In the rows, 128 means zero.
Each row has a class, written after it.
[107 110 179 199 115 126 164 132  53 140 134 127 143  82 160 149 132 177
  85 103 127 101 141 125 130 167 137 130 124 112 158 133  86 148  32 142
  97 113 143 101  91 188] | ziri
[109 153  55 144 135 122 204 195  76 171 101 115 111  96 180 129 159 189
 198 139 129 187 149  97 134 106 100 157 171 176 143  98 132 142  98 102
 117 146 110 171 131 178] | Nefop
[123 139 105 127  96  99 125 147 174 125 111 145  96 105 158 120  82 120
 107 144 133 129 126 132 140 148 132 120 111 110 121 153 190 117 100 143
 145 101 132  97 114 123] | repa
[158  88 172  73  99 145  80  52  65  76  80 149 141 138 147 157 129 125
  67 158 151 101 166 109 156 181  85 122 117 131 127  83 145 104 129 120
 162 142 153 125 112  69] | rupa
[154 103 147 154 113  77  94 129 119 136 125 134  93  97 150 125  71 108
  80 123 158 129 143  87 145 164  73  96  56  92  82 136 160 121 138 161
 120 142 158 119  83 104] | Bopak
[125 179  70 103 117 117 134 145 198 112 113 142 114 177 116 155  76 137
 179 157 142 106 108 161  95  96 142  91 106 108  90  99 172 120 195 118
 165  57 131 182 133 168] | Bopak
[ 88  72 150 115 138 148  46 110 130  94 117 122 203 124  99 145 120  95
 116  71 169 115  90 123 139 122  98  84 170 116  95 140 162 153 151 103
 162 153  87 139 153  70] | sov
[139 119 154 203 180  66  89 153  68 138 113 100  56 121 155 141 120 129
 121 101  86 167 197 139 144 102 122  99 113 161  96 117  45 113 130  97
 132 199 200 106 139 108] | ziri
[110 181 164 114 112  76  99  92  85 133 123 162 133 105 153 142 109 158
 154 158 143 127 146 133 118 178 111 126 114 149 102 174 150 128  74 147
 133 192 139 102  95  86] | git
[154 101 128 127  98 107 110  88 160 134 145 138  55 185  86 111 145  86
 115 132  89 153 137 129 111  88  82 107  84 113  74 171 159  88 150 165
 132 108 142 151 106 101] | lavu
[138 142 138 119 145 141 108 130 144 162 137 126 129 117 121 131 131 121
 114 132 154 129 128 101 124 153 142  98 142 133 133 131 158  95 135 126
 144 126 150 122 151  88] | Nefop
[113 229 150 191 138  97  63 103  42 133 126 112 127 128 104 167 139 153
 126 126  99 127  85 104  98 149 132 178 110 136 147 120  69 101 105 173
 108 185 120 123  85 117] | repa
[189  88 105 161 122 155  67  29 157 122  93 104 215 133 121 140  68 214
 191  99 101 119 149  93 119 102 149  83 123  93 105  92 124 146 151  66
 126  56 136 189 146 161] | Bopak
[125 126 192 165  74  91  13 152  84 135 110 152 108 176 108 125 128 140
  75 135 122 105 105 101 114 130  97 135 168 133 130 123 102  75 117 179
 109 167 137  50 148 110] | ziri
[121 136 142  14  87 170  84 159 100 129 140 136 120 185  80  95 131  97
 145 148 191  84 133 159 118 167 103  87 170 100 176 134 144  37 125 113
 129 117  96 125 218 127] | gepa
[115 140 124 123 154 142 118 104 116 102 132 111 137 101 107 122 132 111
 177 156 123 165 123 131 114 139 149 125 108 108 131 126 142 151  91 116
 158 158 168 170 132 186] | sov
[ 86 168  93 123  88 154 108 156 189 145 122 120 171  84 164 137 128 131
 146  92  88 126  86 165 109 132 128 133 130 111 133 151 178 175 124 108
 133 127 133 128 105 130] | lavu
[114 114  84  99  99  87 127 106 145 141 113 172 119  94 140 128 116 135
  69 142 112 159 145 151 145 188  74  99  67 144 133 106 174 126  84 132
 162 140 114 171 103  97] | ziri
[149  73  71 180  94 135 141 131 132 119 108 120 123 164 155 123  70 132
  71 121 104 132 169 117 213 117 148 131 112 127  97 101 136 141 135  90
 148 102 145 100 134 133] | git
[132  91 118 193 119 140 102 144 166 126 117 106 142 102 154 132 169 131
 125 127  94 159 169 160 163 157 178 129  97  99 119 165 208 157 135 170
 136 142 182 112 121 124] | gepa
[151 138 120 185  78 132  43 117 145  96 107 149 166 163  63 124 185 147
 126 184  77 113 123 161 132 137 143  87 195 157 165 154 111  79 162 124
 142 115 114 173 130 199] | lavu
[113 183 127 118 111 106  79 117  87 151  94 109 151 115 171 139 139 174
 119 127 120 167 149 105  90 144 108 164 127 159 127  74 121 105 120 139
 141 162 147 179 145  98] | lavu
[109 131 178 147 106 131  75 134 126 107 140 147 152 145 160 142 154 119
 104 119 169 113 125 103  98 145 163 108 137 108 101 125 135 154 189 129
 125 150 110  94 149 126] | bedu
[132 137 145 136 136 153 136 135 133 141 136 117 131 100 119 131 136 127
 124 107 171 121 141 106 131 132 124 126 120 120 128 128 146 112 108 156
 135 131 155 119 140 121] | sov
[128  45 110 127 168 160 207 110 160 153 127 141 138 144  81 127 126 151
 141 146 116 125 124 135 143  97 162 104 146 122 151 119 125 143  77 143
 136  48 123 145 156 188] | ran
[149 158 104 117 120 128  69 107 132 128 145 136 114 162 148 147  91  73
  80 128 140 135 142 132 128 159 142  74 134 127 135 157 186  65 157  88
 165 117 132 122 140 117] | ziri
[ 93 178 170 135 113 159  98 143 141  90 145 115 140 121 164 125 142 133
 124 130 131 107 105 143  74 120  85 193 114 120 139 136  82 139 126 150
 105 185  74 100  91 156] | repa
[ 85 200  81 114 101 116 134 135 131 135  93 135  88 196 136 138 139 126
 109 203  81 164 151 103  96 108 199 102 145 132  86 139 158  85 100 179
 141 145 121 102 135 132] | lavu
[ 83 117 159 165  64 108 117  99 174 141 185 138 138 140 175  83 169  89
  97 118 129 120  86 174  61 124 112 181  69  94  96 186 152 148 142 171
 124 156  89 133 102 161] | gepa
[148 100 135  92 171 133 173  87  58 111 132 122 117 137  99 125 109 155
 132 138 160  89 119 120 146 123 132 171 128 142 134  98 129 123  37 122
  77 113 183 130 125 121] | sov
[ 62 143 143 193  98 141 100 116 140 182 118 138 181 102 167 135 120 188
 135 152 108 121 109 188 128 186 185 122 115 120 176  87  99 149 127 125
 154 129  84 120 152 211] | ziri
[123 163 131 117 138 115  59 101 127 103 118 127 175 104 114 131  89 124
 170 119 165 116 133 156 165 149 115 108 147 149 120 117 122 109 146  75
 181 176 161 156 157 103] | bedu
[138 131  86  67 112 162 116 125 166 191 141 150 170 124 107 102  95 122
  80 135  82 129 101 171 143 158  84 142 131 142 199 152 169 142 138 122
 116  94  87 176 126 141] | lavu
[136  94 113 108 126  95 142  42  97  90  89 109 152 122 107 142 170 150
 199 101 173 116  88 144 144 172 157 170 108 131  77  73 146 128 175  92
 178 140 166 186 160  74] | gepa
[104 170  98  74 142 104 115 155 110 125 120 137  75 139 101 166  65 130
 130 150  82 174 131 140 108 178 108 131 184 146 114 146 152  91 196 119
 123 133 150 151 129 157] | Nefop
[102 159 106  94 141 146 111 188 140  94 141 153 172 103 129 134  93 191
 207 115 168 144  81 156 130 161  66 168 144 149 177  63 114 169 118  60
 147 163 120 158 158 156] | Bopak
[115 171  98 125 123 165 194 122 175 105 141 124 147  71 143 107 152 106
 129 200 146 102 164 143 122 187 170  70 106 118 140 153 131 126  85 138
 115 123  91 153 136 224] | lavu
[ 94 123 164  79 124 116  99  91 186 151 185 143 200 165 158 101  61 123
 127 121 161 131 116 160 122 144 157 106 144 105 133 176 173 158 132  79
 163  65 120  96 174  77] | rupa
[ 87 144 128  97 138 155 126 199 162 136 139 136 107 154  60 105 152 138
 164 100 195  99  41 134 116  65  72 149 113 111 150 105 139 103 100 183
 110 165 101 128  95 131] | ziri
[143  59  83 125 138 100 137 157 123 122 138 160  86 104 133 139 199  84
 142 117 124 136 115 168 135 149  72  87 112 164 121 111 155 105 109 122
 136 143 154 167 107 124] | lari
[117 166 148  95 115 122 139 125 147 142 131 116  95 162 122 122  94 108
 127 157 134 154 137 127  94 105 121 135  65  78 140 138 149 105 103 193
 185  90 113 126 120  97] | ran
[124 110  70 193  87 154 128 115 115  89  86 135 158 134  85 154 166 214
 186 150  94  91 130 189 182 135 134 136 152 157 114  88 142 115  91 114
 147 152 168 183 119 193] | Nefop
[100 192 150 168 150 111  92 174 154  99 127 120 135 168 121 109  93 133
  71 171 186 121 134 119 122 110 124 147 168 165 115 152  99  82 133 126
 157 178 129 118 165 124] | gepa
[148 137 119 118 123 148 119  87 126 118 115 121 135 106  83 139 156 107
 136 126 120 108 106 126 123 149 137 116 109 115 136 122 140 128 110 125
 148 121 135 134 141  97] | sov
[101 114 131  96 147 131 111 101 161 120 144 157 162 165  89 111  79 137
 149 168 115 111  58 155 115  92 151 123 156 136 117 124 137 138  97  92
 135 101 134 175 153 156] | gepa
[129 196 126 140 136  82 102 182 170 158 104 105  55  91 122 124 142 102
 125 197 127 161 104  86  91 118  96 104 105 135 131 129 149  82  88 126
 158  90 180 122  95  65] | git
[124 152  71  76 122 147 159 153 146 170 129 159 161 174  96 134 110 152
 136 171 109 150  62 154 123 125 132 150 134 149 150 102 199 143  89 119
 208 100 131 195 160 137] | sov
[141 102 106 109 110  94 149 221 139 147 120 147  71 127 153 141 168 166
 107 127  74 153 148 140 107 108  81  55 122 155 107 105 119 103 116  90
 126 109 141 158  96  88] | ziri
[137 202  87  88 132 120 117  38  94 114  98 140 132 132 101 135  84 142
 129 178 138 104 147 157 116 139 130 145 132 153 168 114 144  85  98  98
 135  94 141 207 122 170] | bedu
[141 131  92 118 130 151 144 118 107 146 101 115 117 122 135 143 131 134
 133 112 113 114 128 132 126 120 141 118 138 136 125 112 151 111 115 124
 116 116 127 160 146 135] | lavu
[152  99  98 109 113 121  95 144 157 133 137 131 155 112 143 124 140 102
 121 116 123 146 150 153 150 180 128  97 120 135 149 103 150 112 151 114
 164  98 157 144 159 103] | lari
[133 201 150 189 133 122 110 128  88 127 113 125 136 108 181 156 117 142
  99 153 111  73  73 134  77  97 146 181 117 163 133 107  96 147  97 144
 121 180 100 130 124 137] | ran
[ 58 119  76 110 118 105 124 111 107  80 147 114 138 194 145 121  76 170
  90 109  86 139 124 173 117 168 148 157 167 158  85  85  55  85 118  66
 104 196  69  99 183 132] | ziri
[134 148 163 119 144 118 133 144  71 110 127 127 147 116 100 148 185 127
 144 134 133 115 119 102 128 134 151 143 163 163 125 117  84 167 146 107
 118 142 166 136 132 114] | git
[113  84 125 150  84  68  38 106 165 113 112 163 162 186 137 114 159 118
  67 202 108 145 117 116 107 197 155  89 136 122 106 155 148 126 184 142
 136 136 132  83  97 140] | lari
[138 227 113 142 123 135  76  38 155 143 101 123 193 132 121 123  57 147
 138 188 166 105 122 102 153 153 141 127  88 122 149 107 119 122 128  92
 184 123 122 129 132 111] | bedu
[ 92 127 159 136 122 146 111 117 158 132 150 178 172 160  88 119 123 136
 116 190 141 140  81 111 163 176 182  90 130 136 149  76  66 157 168  82
 196 132  85  93 184 128] | sov
[138  95 105 139 116 122 134 107 180 151 120 139 115 121 112 114 187 118
 148 170 100 144 170 123 150 141 128  75 121 149  97 122  99  98 158 131
 145 131 138 135 145 155] | repa
[158 216 160 112 109 137 109 215 182 136 137 135 118 117 203 138 143 123
 121 166 153 144 154 132  93 103 126 126  85 140 150 105 154  84 138 172
 217 152 167 134 115  81] | ran
[137  91 150 102 110 120 132  78 111 120 121 122 184 146 114 151 163 131
 155 153 154 141 159 121 148 185 132 121  85 104 105  92 155 124  97 190
 212 112 170 144 168  85] | ran
[147 138 119 135 151 132 143 132 137 153 132 118 117 111 156 139 139 121
 147 138 117 144 142 140 115 131 140 131 108 140 139 125 135 136 136 131
 149 137 131 131 161 121] | ran
[133 142 111 159 124 142 121 101 130 131 116 126 126 119 101 145 130 148
 108 134 137 108 148 134 132 163 106 131 105 138 131 121 133 103  99 151
 129 132 117 140 139 132] | git
[142 114 135 122  85 107 147  64  95  70  77 120 140 189 166 138 127 207
 174 127 143 106 107 124  87  90 190 123 138 116  57 107 147  96 110  86
 177  99  60 158 152  47] | gepa
[ 96 175 163 169  97 121 132  48 175 101 119 136 132  87  94 118 128 127
 128 152 117 122 122  73 107 124 109 144 107 134  74 154  52 145 112 141
 137 170 114  89  97 132] | git
[110 165 151 140  97 142  71 206 175 110 168 108 112 160 140 125 151 118
 142 179 122 130 107 149  81 148 163  96 149 103 114 126 153  38 168 172
 138 132 127 116 134 148] | Nefop
[110  76 127 170 158 122 152  49 137  92 117 145 148 149 107 152 134 156
 119 139 140 141  85 133 116 156 139 132 119 139  64 151 165 156  91 109
 192 170 109 142 130 113] | sov
[125 115 121 167 108 147 127  99 149 118  92 127 148 117 107 144 185 158
 139 143 134 119 135 120 133 138 128 131 108 129 123 106 142 137  90 150
 161 117 130 131 127 113] | git
[123 112 138 126 126 128 127 143 117 149 115 129 120  96 140 121 140 122
 123 116 150 101 134 125 119 138 136 111 129 115 119 117 138 113 116 181
 101 149 101 111 155 129] | bedu
[ 85 150  89  92 141 124  92  99  81  85 110 104 178 118 172 113 113  92
 111 197 135 131 155 121 145 171 151 151 161 147 162  70 104 163 107  68
  90 130 114 114 178 157] | bedu
[129 131  90 101 135 148 172 107 157 125 121 111 133 101 135 133 158 114
 136 109 121 117 148 152 129 139 113 122 105 136 120 127 127 134 120 112
 138 143 121 132 127 118] | ziri
[ 64 139 155 135  90 134 232 137 152 183 153 116 130 164 182 119 143 146
 187 135 209  78  91 109 106  90 120 122  80  81  42 132 135 144  64 159
 158 109 120  59 132 113] | rupa
[107 174 119 101 132 155 123 119  87 113 152 121 102 164 124 145 138 115
 188 173 148  75  80 182 126 112 165 126  95 143  85  90 167  84  99 136
 117 171 109 168 135 115] | git
[109  84 124  96  99  71  99 199  73 144 121 155 114 172 113  99 139 121
 105 153  72 151 127 142 151 122  98 122 185 152 136 119  79 144 155 103
 105 140 125 111 142 129] | bedu
[125  61  98 186 175 113 205  52 157 139  88 141  93 128 118  94  48 136
 117 148 118 129 135 154 191  89 159 161 128 134 140 172 107 158 147 121
 116  94  85 110 101 201] | gepa
[140 121 129 186 117 106 106 123 118 167  93 140  79  99 138 135 142 140
 172 111 114 121 154 165 148  72 125 130  80 134 101  98 150 127 163 200
 124 152 146 170 121 150] | bedu
[146 112 123 151 132 118 171 109 120 134 126 171 142 143  98 133  54 171
 206  91 197 130 114 104 217 114 130 112 136 141  91 152 143 166 136  80
 186 132 163 124 133 138] | lari
[136 114 134  99 112 151 129 149 135 157 117 131 134 116 110 129 129 121
  73 125 120 137 155 102 131 147 134  95 133 117 136 143 135 134 143 121
 151 129 156 135 147 131] | ran
[151 145 104 127 143 136 125 125 127 152 114 133 112 127 123 143 121 130
 132 138 114 137 125 131 137 136 133 116 133 148 140 121 152 114 149 125
 134 114 137 160 140 136] | lavu
[146 134 142 139 121 144 111 110 150 124 118 132 129 128 130 148 132 143
 124 118 136 122 154 115 117 138 147 113 105 120 105 131 156 136 136 149
 140 124 118 117 150  91] | git
[155  32 114 137  84 114 109  42 143 132 100 163 105 149  78 134 149 140
  99  75  47 165 135 100 127 130 121  95 134 100 128 120 112 111 130 120
 150  68 140 103 129  93] | rupa
[104  94 157 210 129 113 102  60  86 129  91 111 148  98 157 132 155 111
  68 124 157 102 129  88 123 164 124 146 113 125 116 137  84 175 121 105
 119 165 114  80 107 142] | git
[142  71 157 133 139 134 118 110  61  96 126 132 131 118 101 110 140 128
  97 116 114 159 147  99 165 112 110 163 177 152 172 134  91 145 126 104
  98 128 133 128 106 141] | sov
[134 123 165 131 118 143 123 117 176 129 135 140 116 108 139 141 176 111
 133 138 145 118 120  95 108 147 151  92 122 110 108 122 143 107 151 169
 134 121 144  73 136  99] | rupa
[124 163  62 163 137 105 155 102 109 105  97 137 113 155 111 128  56 223
 143 195 147 120 158 118 173 152 131 124 158 158 119 126 123  67 104 130
  79 143 114 130 106 207] | rupa
[134 126 102 137 129 131 136 133 148 158 104 140 149 111 114 136 114 151
 127 113 120 131 182 141 167 123 141  89 127 127 129 139 147 143 150 149
 137 112 135 150 129 141] | bedu
[164 132 189  59 124 111  82 169  89  96 123 111 111 137 152 112  91 133
 124  94 174 124 146  81  81 125 115 123 117  76 118 131 139 118 128 135
 104 131 152 115 149  65] | gepa
[124  79  99 176  88  93 107 109 182 162 114 151 199 133  72  96  42 177
  96 114 157 142 119  80 203 191 105  92 154 100 136 139 127 142 102  94
 176  61 114  83 186 117] | bedu
[163 169  99 137  86 135  66 148 110 124 111 106 120 118 125 140 159 120
  53  95  85 130 166  90  80 124 168 104  92  96 143  73 119  95 157 163
 102 112 166 165 126 135] | sov
[118 145 129 111  97 136 176 132 132 120 130 157 140 163 119 165 126 185
 164 133  97 119  71 128 108 145 116 179 136 134 105 100 130 149  81 155
 155 123 120  89 145 119] | ziri
[125  42 132 117  83 106 146  83 106 102 110 136  89 136 146  95 149 116
 140 131 105 146 111 128 142 115 148 162 142 132  78 104 143 113 100 122
 136 143 175 129 134 148] | lavu
